Each row is followed by its class.
[-338 -220  365   83  149 -159  100 -334  -44  -44  153   52 -124  -42
   20  -14 -111 -471  246   20  384  349 -258 -203 -286  299 -164 -672
 -571 -518 -213 -669  635 -217 -123]
Q
[-250 -142  358  136   47 -142   22 -372  -82  -86  185   -4 -143   28
   72  -35 -151 -318  270   57  442  273 -287 -159 -148  224  -99 -672
 -448 -507 -162 -351  672 -224  -84]
P
[-338  245   52   79  224 -483  -28  181  597   65 -434  137 -350  102
  169  186  195 -174 -174   80 -397  110  106  432  378 -112   88 -131
  179  292  233 -144  218  220  259]
Y
[-312  204   38  115  166 -423   10  174  537  -27 -438   69 -353   64
  180  189   58  -21 -194   57 -434   80  176  455  488 -203  105 -156
  139  263  230  -26  173  184  281]
G
[-137 -208  185   87 -141 -287    2 -343 -188  -88 -153 -332 -146   73
  210  -47 -177 -175  145  195  175  208 -128  169  172 -158   95 -383
 -209 -475  -38   87  551 -247  -44]
Q
[-437   79 -229  140  150 -428  -87  279  683  119 -288  179 -348   -8
   88  403  289 -184    1   -8 -185  139  100  285  490   14  219  170
  170  231  109  -40  410  399  235]
M
[-149 -279  122   27 -176 -272    5 -268 -216 -136 -171 -397 -117   46
  260  -47 -163 -108  156  163  167  219  -34  156  233 -232  171 -271
 -225 -480  -34  238  487 -244  -79]
Q
[-619  170   20  283  481 -478    2  134  622  -47 -188  242 -430  100
  221  303  274 -273 -127   -2 -304  229  299  212  569   75   43 -217
  228  431  190 -232  313  195  339]
F
[-220  -60  311   45   26 -130   61 -386 -139   47  -53  -35  -12   21
  -21  -68 -110 -305  174   53  409  296 -323 -173 -223  251 -262 -652
 -445 -558 -192 -320  703 -244  -43]
A
[-189 -265  271   42  -61 -193   27 -362 -211 -158   74 -151 -207  -43
  202    6 -255 -223  199  103  216  280 -162  -31    7  133   19 -593
 -325 -540 -180 -242  677 -208 -102]
H
[-396  156 -227   91  148 -380 -137  211  595   75 -350  191 -318  -10
  119  398  273  -99  -24   20 -223  106   17  260  531   60  198   72
  187  253  159  123  433  358  224]
A
[-221 -292  277   33   44 -234   31 -287 -174 -180  127  -94 -233  -14
  237   50 -202 -342  202   74  184  312 -162  -44 -120   64   70 -537
 -425 -483 -142 -436  674 -217 -140]
Y
[-414  124 -234  170  210 -381  -72  298  629  123 -273  153 -354  -21
   64  377  241 -166   16   -8 -210  185   81  275  464   56  186   95
  240  293  142   63  290  375  229]
H
[-422   53 -155  165  390 -401  -34  200  790  116 -340  325 -472   22
  181  348  407 -206 -250   34 -344   78  239  433  471    9  187   22
  115  261   79 -486  437  396  315]
M
[-416  166 -207  135   71 -448 -107  279  562   14 -290   53 -308   58
  145  286  255  -41    7   16 -156   13  134  319  665 -163  270  161
  200  255  188  408  246  276  213]
F
[-288  289 -109  147  -65 -470 -140  315  682   47 -467   68 -253   97
   74  283  246  -36    5   34 -118   36   14  366  527  -83  194  136
  226   81  156  277  270  401  170]
M
[-117 -183  155   37 -284 -310  -24 -312 -315  -62 -155 -409 -122   83
  246  -36 -211 -168  116  201  182  182  -98  179  204 -209  135 -335
 -103 -462  -40  303  616 -274  -40]
M
[-627  165  142  297  391 -487   -1   26  573 -111 -210   95 -342  126
  199  198  246 -178 -230  -30 -293  152  393  317  678 -136   39 -267
  292  410  222 -120  266  106  307]
F
[-364  198   20   68  285 -416  -49  215  555   32 -509  130 -283   86
  166  219  121 -125 -264   57 -395   99  149  442  483 -180   82  -71
  163  264  245   -8  234  166  210]
Y
[-169 -255  246   63  -12 -174   28 -262 -131 -127  153  -41 -254  -58
  216   71 -243 -314  228  107  184  308 -142  -21  -78  164  101 -554
 -354 -487 -199 -356  744 -170 -119]
M
[-183 -126   86   66 -167 -186   22 -274 -198   -2 -157 -406  -91   63
  223   20 -184 -137  155  151  189  249  -26  106  274 -192  119 -290
 -154 -410   56  442  502 -335   -8]
Y
[-233 -440   61 -122  317  -90  116 -162 -112   43   57   94 -218 -154
  168  113   34 -432  182  195  106  302 -148  -22 -109  346  163 -313
 -330 -302 -155 -493  635  -92  -58]
C
[-154 -214  246    1  -50 -235   41 -272 -129  -73  140  -28 -215  -76
  143   59 -181 -417  310  120  246  350 -300    8 -265  255   62 -535
 -409 -483 -190 -533  648 -166 -111]
Z
[-596  126   55  272  384 -509   15   53  549  -63 -255  110 -372   35
  182  231  263 -283 -145    1 -356  312  330  320  478  -29  107 -237
  233  399  224 -293  247  171  292]
Z
[-378  201 -155  163   59 -513  -82  282  629   31 -388   42 -335   73
  132  300  153  -96   69   40 -103   84   43  325  640 -112  183  175
  154  110  167  270  299  271  244]
P
[-399  121 -159  162  144 -387 -137  284  598  -19 -343   51 -277   40
  109  262  230  -42   -7   13 -105   13   81  347  674 -146  233  175
  220  219  193  331  295  333  154]
F
[-340 -110  352  117   54 -166   81 -390 -109  -30  139  -68  -66   46
  -48  -98  -53 -328  221    6  471  344 -196 -161 -197  219 -176 -706
 -493 -531 -169 -350  585 -286  -92]
Z
[-421  150 -216  180  132 -400 -156  258  620   70 -316   62 -376   -9
  116  366  257 -103    6    3 -159  123   32  332  625   47  256   51
  234  212  188  194  366  358  183]
P
[-157 -179  218  100 -105 -343   16 -315 -236 -109 -191 -350 -117   94
  237 -108 -179 -172  135  190  172  230  -21  185  170 -214   66 -408
 -177 -449  -20  113  524 -299    2]
C
[-443   65 -118   77  327 -393  -11  169  820   82 -274  316 -431   59
  152  340  380 -118 -227   -2 -349   39  317  401  541  -83  228   63
   38  241  118 -250  369  293  348]
Q
[-307 -158  347  118  125 -171   79 -372  -46  -44  135  -20  -78   21
  -11  -76  -65 -361  208   22  411  326 -230 -144 -195  176 -152 -626
 -517 -527 -180 -448  600 -238  -85]
Q
[-612  224   87  280  384 -521  -45   73  596  -99 -219  165 -350  148
  209  210  306 -247 -150    6 -242  248  349  260  579  -78   47 -195
  223  314  231 -140  327  166  314]
M
[-243  -91  329   93   33 -205   64 -274  -68   52   60   13  -40   63
 -107  -52  -65 -429  280   45  458  401 -290 -153 -339  315 -192 -619
 -485 -562 -186 -430  645 -187  -67]
G
[-303  174  -27  100  132 -395   13  189  581   72 -437   64 -361   24
  169  262   81 -113 -153   69 -414  120  137  464  447 -108  193  -75
  157  296  218   23  185  177  267]
Z
[-126 -206  292   61  -74 -226   44 -319 -159 -175  181 -127 -274   -1
  228  -13 -176 -242  231  116  215  226 -110   59  -21   63  158 -557
 -337 -465 -172 -260  633 -201 -112]
Z
[-190 -219  112   85 -115 -255   10 -296 -180   -7  -83 -335 -157   81
  199    9 -109 -203   95  127  214  247  -83  155  150 -209  115 -295
 -222 -378  -15  112  547 -275  -21]
P
[-386  158 -247  167  176 -368  -93  272  602  170 -362  117 -256    2
    1  338  281 -152    0   -7 -155  171   53  216  517  101  139  189
  234  262  150  242  307  346  228]
Q
[-225  -92  327  122  -12 -177   61 -329  -65  -84   -3  -66  -97   17
   33  -77 -142 -280  240   79  383  286 -222  -77 -102  164 -138 -620
 -483 -600 -138 -338  610 -201  -68]
G
[-445  140 -176  142  225 -363 -104  340  645   39 -403  148 -238   -8
   74  345  245  -82  -31  -11 -127   91   49  300  540  -41  131  169
  181  218  162  100  255  338  133]
M
[-607  246   50  256  366 -480   -9   41  593 -105 -175   84 -380   87
  237  208  324  -97  -92   -9 -269  217  380  256  725  -78   94 -193
  301  346  251  -41  235  195  318]
P
[-171 -214  288   -6  -63 -264   38 -258 -221  -92   55 -115 -184   -6
  197   64 -255 -299  249  101  183  280 -160  -63  -66   91   84 -469
 -363 -506 -188 -251  722 -202 -141]
M
[ -85 -304  229   31  -61 -285   45 -221 -190  -77   48 -114 -239  -61
  220   29 -228 -388  293  147  182  330 -214   33 -186  164  108 -512
 -367 -479 -218 -431  679 -156 -120]
C
[-422  200   91  133  356 -468   -4  127  560  -34 -491  135 -322   67
  187  185   98  -85 -207   58 -421   49  180  412  562 -178   25 -143
  165  286  205 -202  255  172  269]
F
[-143 -166  301    3  -39 -216   10 -283 -211 -106  152  -11 -211   10
  236   41 -238 -278  276  130  233  288 -178  -90  -79  202   83 -574
 -325 -448 -178 -190  696 -201 -113]
P
[-601  139   90  260  478 -511   35   64  631  -96 -171  284 -383   93
  204  289  267 -356 -197  -24 -329  264  333  234  451   17   14 -248
  218  373  142 -506  358  214  361]
A
[-228 -372   51 -153  243  -72  113 -175  -89   79   37   65 -179 -133
  169  151    6 -436  181  171   97  330 -142  -21 -124  343  149 -318
 -312 -325 -153 -464  644 -116  -37]
A
[-276 -119  339   97   53 -169   52 -311  -39   56    4  -46  -50    1
  -54  -46  -92 -391  232   10  436  350 -310 -143 -259  247 -184 -625
 -507 -532 -173 -442  640 -233  -98]
P
[-268 -179  335   98   39 -142  117 -327  -68  -39  103    0  -70   -6
  -44  -31 -118 -399  218   16  416  328 -232 -149 -277  188 -193 -622
 -559 -555 -198 -578  632 -225  -73]
G
[-211 -260  104   90  -75 -215   24 -337 -169   12 -124 -348 -115   72
  204    5 -140 -214   37  136  165  281    5  195  189 -198  101 -315
 -153 -351   -5  130  576 -289   18]
A
[-610  165    8  274  364 -466  -35   80  556  -98 -141  211 -416  133
  243  313  267 -199 -187   -1 -278  158  373  210  667  -42   84 -200
  297  396  188  -41  399  170  357]
M
[-273 -184  233   91  146 -144  106 -265    7   66  149   64 -120  -24
   15   14  -17 -469  243   65  398  414 -260 -124 -328  327 -132 -575
 -514 -518 -234 -661  613 -179  -72]
M
[-158 -117  158   90 -314 -283  -39 -295 -210 -120 -190 -525  -65   89
  232 -112 -228  -38  203  174  259  156  -67  249  332 -301  158 -342
 -159 -545   43  479  413 -328  -59]
F
[-341  135 -168   63   75 -464  -90  341  653   77 -403  197 -286  -27
   74  362  262 -159   77   29 -154   72    6  286  437   48  198  196
  150  180  110   48  345  389  187]
C
[-456  171  -46  207  472 -279   38  163  899   20 -259  350 -437   57
  140  306  405  -63 -253  -46 -323   37  373  338  565  -87  103  -50
   92  250  132 -433  325  351  312]
Y
[-365  204   -2  118  243 -428  -48  147  588   22 -455   95 -356   72
  172  195  179  -43 -173   64 -420  119  171  402  512 -122  138 -121
  168  278  244   48  209  220  284]
H
[-285  -94  353  118  115 -243   43 -257  -15   23   60   84  -96   48
  -19  -64  -67 -537  236   69  422  400 -303 -118 -403  322 -229 -676
 -474 -539 -206 -690  658 -173  -62]
M
[-481  150 -178  163  236 -378  -72  222  561   31 -232  169 -344  -18
   66  381  331 -201   17  -35 -168  165   81  179  471   48  174   52
  153  314  163  -36  357  358  171]
Z
[-341   90 -193   26  121 -336  -80  274  567   47 -337  186 -249  -38
   75  376  275 -103   -8   -4 -201   75   73  235  459  -12  218  192
  220  238  103  101  409  387  171]
A
[-630   91   14  204  433 -491   11  122  596  -71 -200  171 -422   26
  258  327  369 -366 -185  -16 -405  336  366  239  523   22  138 -153
  244  432  232 -376  304  262  237]
Y
[-168 -213  206   93 -134 -286  -20 -349 -184  -68 -110 -314 -132   78
  200    2 -177 -211  118  166  211  237 -144  170  153 -135  102 -347
 -139 -416  -13   89  605 -265   -8]
P
[-205 -374  126 -173  180  -74   53 -230 -199   26   90   40 -152  -97
  133  119  -60 -326  200  174  132  287 -219  -67  -99  302  179 -339
 -332 -357 -130 -212  627 -154 -124]
H
[-207 -223   98   65 -168 -222  -16 -324 -234  -63 -131 -412 -112   37
  225  -23 -165  -98  122  130  176  226  -23  137  274 -209  154 -351
 -212 -432    3  342  519 -298  -52]
Q
[-408  145 -183  131  131 -439  -88  229  581    2 -380   97 -331  -17
  147  344  206 -111    2   14 -222  110   81  284  583  -34  172  116
  241  206  151   91  400  361  233]
A
[-353  127 -215  148   25 -360 -110  208  532  -30 -325   34 -377   -5
  170  319  229   45   24   37 -199   41  122  291  704  -75  281   91
  179  195  201  387  366  335  210]
G
[-322  251  -39   98  170 -411  -39  156  599   70 -482   74 -322   69
  200  198  123  -21 -202   61 -389   98  157  480  503 -145  107 -130
  181  236  218   51  212  184  307]
A
[-210 -244  154  -98  143 -163   75 -274 -154  -14   17  -79 -185   -2
  237   58   -7 -284  203  224   89  225  -93    4  114  165  238 -340
 -292 -376  -57  -75  592 -196  -23]
F
[-261 -135  247  133   -3  -99   22 -335  -96  -72  104 -109 -109   16
   56  -56  -88 -189  265   33  434  249 -171 -154  -45  129  -83 -626
 -466 -526 -123  -97  618 -250  -77]
C
[-625   -4    6  302  481 -559    6   78  599  -69 -226  188 -468   67
  233  297  306 -302 -136   15 -333  248  358  271  585   35  100 -191
  227  395  159 -383  397  219  342]
C
[-337  171   80   86  286 -433    5  139  574  -27 -460   99 -378   59
  245  185  136  -81 -240   90 -502   89  219  463  544 -135  129 -178
  188  307  216 -106  198  178  258]
Q
[-145 -193  128  120 -178 -230  -30 -309 -155  -52 -105 -337 -179   42
  198  -35 -188 -101  166  156  229  204 -155  162  205 -166  134 -356
 -225 -440  -11  232  555 -231  -63]
P
[-447   94  -90  169  372 -412    8   71  776  -33 -306  258 -489   66
  224  299  417  -72 -244   18 -386   66  341  405  594 -135  245    8
   28  231  160 -365  347  329  350]
Z
[-167  -94  180  129 -253 -262  -41 -309 -242  -91 -125 -376  -71  103
  213  -48 -244  -98  105  151  260  202  -45  170  250 -221   76 -405
 -109 -496  -29  378  551 -306  -49]
M
